Below is a small trained network, with its code and all its weights. Each question gives an input and a target symbol and asks what happens when units are switched off, that is, made to give their printed mean instead of their output.

import numpy as np


def w(rows, s, z=0):
    codes = np.array(rows[::2]) - 128.0
    scale = np.full(codes.shape[1], s)
    scale[-1] = z or s
    return codes * scale


def f(y):
    return np.maximum(y, 0)


def softmax(a):
    e = np.exp(a - a.max(-1, keepdims=True))
    return e / e.sum(-1, keepdims=True)


def log_softmax(a):
    a = a - a.max(-1, keepdims=True)
    return a - np.log(np.exp(a).sum(-1, keepdims=True))


def net(x, mask):
    ids = ['γεηλμω'.index(c) for c in x.split()]
    T = len(ids)
    res = E[ids] + P[:T]
    q, k, v = (res @ M[0].T for M in (Q, K, V))
    z = softmax(np.where(np.tri(T) > 0, q @ k.T / 4**0.5, -1e9)) @ v
    res = res + np.where(mask[0], z, O[0][:, -1]) @ O[0][:, :-1]
    y = f(res @ A[0][:, :-1].T + A[0][:, -1])
    res = res + np.where(mask[1:13], y, B[0][:, -1]) @ B[0][:, :-1]
    return log_softmax(res[-1] @ U[:, :-1].T + U[:, -1])


Q, K, V, O, A, B = {}, {}, {}, {}, {}, {}
E = w([
[135,70,150],'γ',
[154,212,58],'ε',
[160,115,73],'η',
[94,109,5],'λ',
[141,75,159],'μ',
[213,126,206],'ω',
],0.018)
P = w([
[206,85,4],'0',
[106,161,52],'1',
[119,149,39],'2',
[131,145,32],'3',
[171,109,26],'4',
[181,103,24],'5',
[215,103,46],'6',
],0.0046)
Q[0] = w([
[113,200,223],'head 1',
[6,129,136],'head 1',
[113,157,124],'head 1',
[82,122,206],'head 1',
],0.015)
K[0] = w([
[91,27,70],'head 1',
[1,44,149],'head 1',
[90,80,187],'head 1',
[22,44,86],'head 1',
],0.0092)
V[0] = w([
[26,12,108],'head 1',
[195,46,119],'head 1',
[49,177,128],'head 1',
[143,73,239],'head 1',
],0.011)
O[0] = w([
[36,141,179,2],'head 1',
[31,210,254,186],'head 1',
[118,14,77,55],'head 1',
[175,224,179,57],'head 1',
],0.0079,0.01)
A[0] = w([
[23,25,211,166],'neuron 1',
[88,69,48,255],'neuron 2',
[48,185,136,104],'neuron 3',
[234,118,27,124],'neuron 4',
[114,173,33,26],'neuron 5',
[189,170,186,65],'neuron 6',
[215,46,105,215],'neuron 7',
[61,169,223,157],'neuron 8',
[140,186,62,76],'neuron 9',
[1,152,124,55],'neuron 10',
[177,132,136,229],'neuron 11',
[187,131,145,184],'neuron 12',
],0.0096,0.0075)
B[0] = w([
[252,96,144,141],'neuron 1',
[87,176,123,232],'neuron 2',
[188,136,130,137],'neuron 3',
[113,114,160,255],'neuron 4',
[188,108,157,165],'neuron 5',
[140,127,103,175],'neuron 6',
[176,141,117,228],'neuron 7',
[189,142,193,157],'neuron 8',
[144,33,168,168],'neuron 9',
[94,59,245,135],'neuron 10',
[46,150,101,204],'neuron 11',
[68,79,113,186],'neuron 12',
],0.011,0.016)
U = w([
[2,231,52,139],'γ',
[180,76,183,45],'ε',
[243,251,82,124],'η',
[65,59,199,254],'λ',
[214,79,44,128],'μ',
[193,102,177,23],'ω',
],0.0098,0.0073)

Each question gives the input, a string of symbols that net reads in full, and the target symbol t.
The units are the heads (4 rows each of Q, K, V and O) and the neurons (one row each of A and B). Each row of codes is followed by its name. A weight is (code - 128) times the scale printed after its matrix; where a second scale follows, it is the last column's (O, A, B and U).
mask holds one flag per unit, heads first, then neurons. A switched-off unit (its flag False) gives its mean, the last column of its rows in O or B, instead of its output. The means were averaged over made-up inputs and are rounded, as every weight is.
A unit's drop is (log p(t) with every unit on - log p(t) with that unit switched off) / (log p(t) with every unit on - log p(t) with every unit switched off).
The circuit of an input: a set's keep is (log p(t) with only the set's units on - log p(t) with every unit switched off) / (log p(t) with every unit on - log p(t) with every unit switched off). Starting from the 12 units with the biggest drops (on a tie, the unit counted first), units are removed one at a time, each time the one whose removal leaves the highest keep (on an exact tie, the one counted first), for as long as the keep stays at least 0.8.
units of the circuit, in order: the units of the circuit, biggest drop first
most important unit: the unit with the biggest drop
k most important neurons: the k neurons with the biggest drops, biggest first
drop when u is switched off: that unit's drop, to one decimal
input η ω μ η γ ω η, target γ: units of the circuit, in order	[neuron 11; neuron 7; neuron 12; head 1]
input η η η γ, target ε: 2 most important neurons	[neuron 1; neuron 11]
input ω λ γ, target η: most important unit	neuron 4
input η γ η μ, target ω: units of the circuit, in order	[head 1; neuron 1; neuron 8]
input ε η γ γ λ, target μ: 3 most important neurons	[neuron 5; neuron 7; neuron 11]
input η η λ η η ω ω, target η: units of the circuit, in order	[neuron 4; head 1]
input η η λ λ η ε γ, target μ: units of the circuit, in order	[head 1; neuron 7]
input ω η ω, target η: 3 most important neurons	[neuron 4; neuron 8; neuron 9]
input γ μ η η μ, target ω: 2 most important neurons	[neuron 1; neuron 8]
input ε γ λ η η η μ, target μ: 2 most important neurons	[neuron 1; neuron 7]
input μ ε η η λ, target μ: 2 most important neurons	[neuron 7; neuron 5]
input ω ε η η η η ε, target λ: 3 most important neurons	[neuron 9; neuron 7; neuron 4]
input γ η λ η γ η λ, target λ: 4 most important neurons	[neuron 10; neuron 11; neuron 5; neuron 7]
input η η λ γ, target ε: most important unit	neuron 1
input η ε ω ω η λ γ, target μ: drop when head 1 is switched off	0.2
input ω η η λ, target η: drop when neuron 4 is switched off	0.1
input ω η μ μ, target η: drop when neuron 8 is switched off	0.2
input λ ε ω η η η ω, target μ: drop when neuron 7 is switched off	0.3
